Below are the code and all the weights of a small trained network. Each question names an input and a class and asks about switching units off, where a switched-off unit gives its printed mean instead of its output.

import numpy as np


def w(rows, s, z=0):
    codes = np.array(rows[::2]) - 128.0
    scale = np.full(codes.shape[1], s)
    scale[-1] = z or s
    return codes * scale


def norm(h):
    return h / np.sqrt((h * h).mean(-1, keepdims=True) + 1e-5)


def f(y):
    return np.maximum(y, 0)


def log_softmax(a):
    a = a - a.max(-1, keepdims=True)
    return a - np.log(np.exp(a).sum(-1, keepdims=True))


def net(x, mask):
    res = np.array(x, float).reshape(1, 5) / 4 @ E
    u = 0
    for l in range(3):
        y = f(norm(res) @ A[l][:, :-1].T + A[l][:, -1])
        res = res + np.where(mask[u : u + 3], y, B[l][:, -1]) @ B[l][:, :-1]
        u += 3
    return log_softmax(norm(res)[-1] @ U[:, :-1].T + U[:, -1])


A, B = {}, {}
E = w([
[130,168,135,108,96,185,73,253,135,165,238,143],'x0',
[149,136,135,76,80,103,128,166,100,79,58,63],'x1',
[23,126,184,99,107,101,90,129,78,109,181,171],'x2',
[126,61,143,97,127,101,241,109,114,125,116,80],'x3',
[157,52,127,112,147,189,96,129,62,92,103,126],'x4',
],0.016)
A[0] = w([
[193,123,114,111,118,203,4,179,107,85,69,110,5],'0.n0',
[148,221,106,115,92,68,93,142,162,105,51,96,32],'0.n1',
[58,167,159,71,58,57,117,223,113,85,139,81,48],'0.n2',
],0.031,0.011)
B[0] = w([
[170,50,61,169,84,53,55,191,38,15,109,135,244],'0.n0',
[156,210,209,154,88,120,76,105,177,132,59,42,225],'0.n1',
[80,187,116,5,117,90,232,181,80,170,131,190,254],'0.n2',
],0.014,0.023)
A[1] = w([
[203,164,113,106,104,206,78,253,115,154,165,108,67],'1.n0',
[158,107,101,141,113,99,190,135,150,116,108,61,47],'1.n1',
[197,50,128,86,124,182,230,122,98,110,56,28,1],'1.n2',
],0.034,0.0036)
B[1] = w([
[126,93,49,114,130,225,120,188,245,130,242,86,229],'1.n0',
[132,110,105,141,88,44,133,47,117,140,111,149,211],'1.n1',
[114,54,209,87,224,80,119,157,182,36,97,196,250],'1.n2',
],0.012,0.023)
A[2] = w([
[25,152,162,23,76,178,5,156,55,91,144,149,90],'2.n0',
[204,151,54,171,194,114,233,28,157,172,50,148,4],'2.n1',
[210,179,77,116,209,251,54,99,75,120,8,196,4],'2.n2',
],0.023,0.0022)
B[2] = w([
[101,89,244,170,112,221,65,41,32,196,182,94,250],'2.n0',
[129,110,9,195,95,157,251,81,100,212,177,102,192],'2.n1',
[182,169,97,138,209,254,94,227,80,100,43,86,151],'2.n2',
],0.0069,0.018)
U = w([
[99,112,62,185,124,110,227,43,161,186,161,130,41],'0',
[104,148,101,131,111,202,86,206,198,149,251,127,182],'1',
[165,65,100,112,80,122,38,209,39,21,94,112,233],'2',
[36,89,224,139,140,197,75,69,62,154,189,146,141],'3',
[41,195,177,2,77,90,193,200,84,165,158,163,172],'4',
[170,244,167,167,93,90,117,73,202,150,25,51,106],'5',
[112,53,169,118,195,59,164,54,175,72,67,174,106],'6',
[146,132,91,197,203,214,114,105,128,129,74,117,1],'7',
],0.013,0.0029)

Each question gives the input, the list of numbers given to net, and the class t.
The units are the neurons (one row each of A and B). Each row of codes is followed by its name. A weight is (code - 128) times the scale printed after its matrix; where a second scale follows, it is the last column's (A, B and U).
mask holds one flag per neuron, layer by layer. A switched-off neuron (its flag False) gives its mean, the last column of its row in B, instead of its output. The means were averaged over made-up inputs and are rounded, as every weight is.
A unit's drop is (log p(t) with every unit on - log p(t) with that unit switched off) / (log p(t) with every unit on - log p(t) with every unit switched off).
The circuit of an input: a set's keep is (log p(t) with only the set's units on - log p(t) with every unit switched off) / (log p(t) with every unit on - log p(t) with every unit switched off). Starting from all 9 units, units are removed one at a time, each time the one whose removal leaves the highest keep (on an exact tie, the one counted first), for as long as the keep stays at least 0.8.
units of the circuit, in order: the units of the circuit, biggest drop first
most important unit: the unit with the biggest drop
k most important neurons: the k neurons with the biggest drops, biggest first
k most important neurons of layer l: the k neurons of layer l with the biggest drops, biggest first
drop when u is switched off: that unit's drop, to one decimal
input [-3,0,3,5,0], class 6: most important unit	0.n2
input [-6,-5,-3,-7,0], class 7: 2 most important neurons of layer 0	[0.n2, 0.n0]
input [4,-6,-1,5,8], class 1: 2 most important neurons	[1.n0, 0.n0]
input [-7,0,4,-1,-1], class 0: 2 most important neurons	[1.n2, 0.n0]
input [-4,-4,-5,3,-6], class 0: 3 most important neurons	[2.n1, 0.n0, 1.n1]
input [-3,-6,1,6,-4], class 0: 2 most important neurons	[2.n1, 0.n0]
input [-5,-5,3,-2,-1], class 0: 2 most important neurons	[0.n0, 1.n2]
input [1,-7,-2,3,5], class 6: 2 most important neurons	[0.n0, 0.n2]
input [-3,-8,-1,2,8], class 6: 2 most important neurons	[0.n0, 1.n2]
input [4,-6,7,4,0], class 3: 3 most important neurons	[2.n0, 1.n1, 1.n0]
input [-4,7,2,5,-1], class 4: 2 most important neurons	[0.n2, 0.n0]
input [-7,-6,3,4,-5], class 0: drop when 1.n2 is switched off	0.1
input [-3,4,4,2,1], class 4: drop when 0.n2 is switched off	0.2
input [5,8,2,4,4], class 4: drop when 0.n2 is switched off	2.5
input [3,-3,-2,1,-6], class 1: drop when 0.n2 is switched off	0.5
input [-7,-4,-6,-2,-4], class 0: units of the circuit, in order	[2.n1]
input [-3,-8,5,-2,8], class 3: 2 most important neurons	[0.n0, 2.n0]
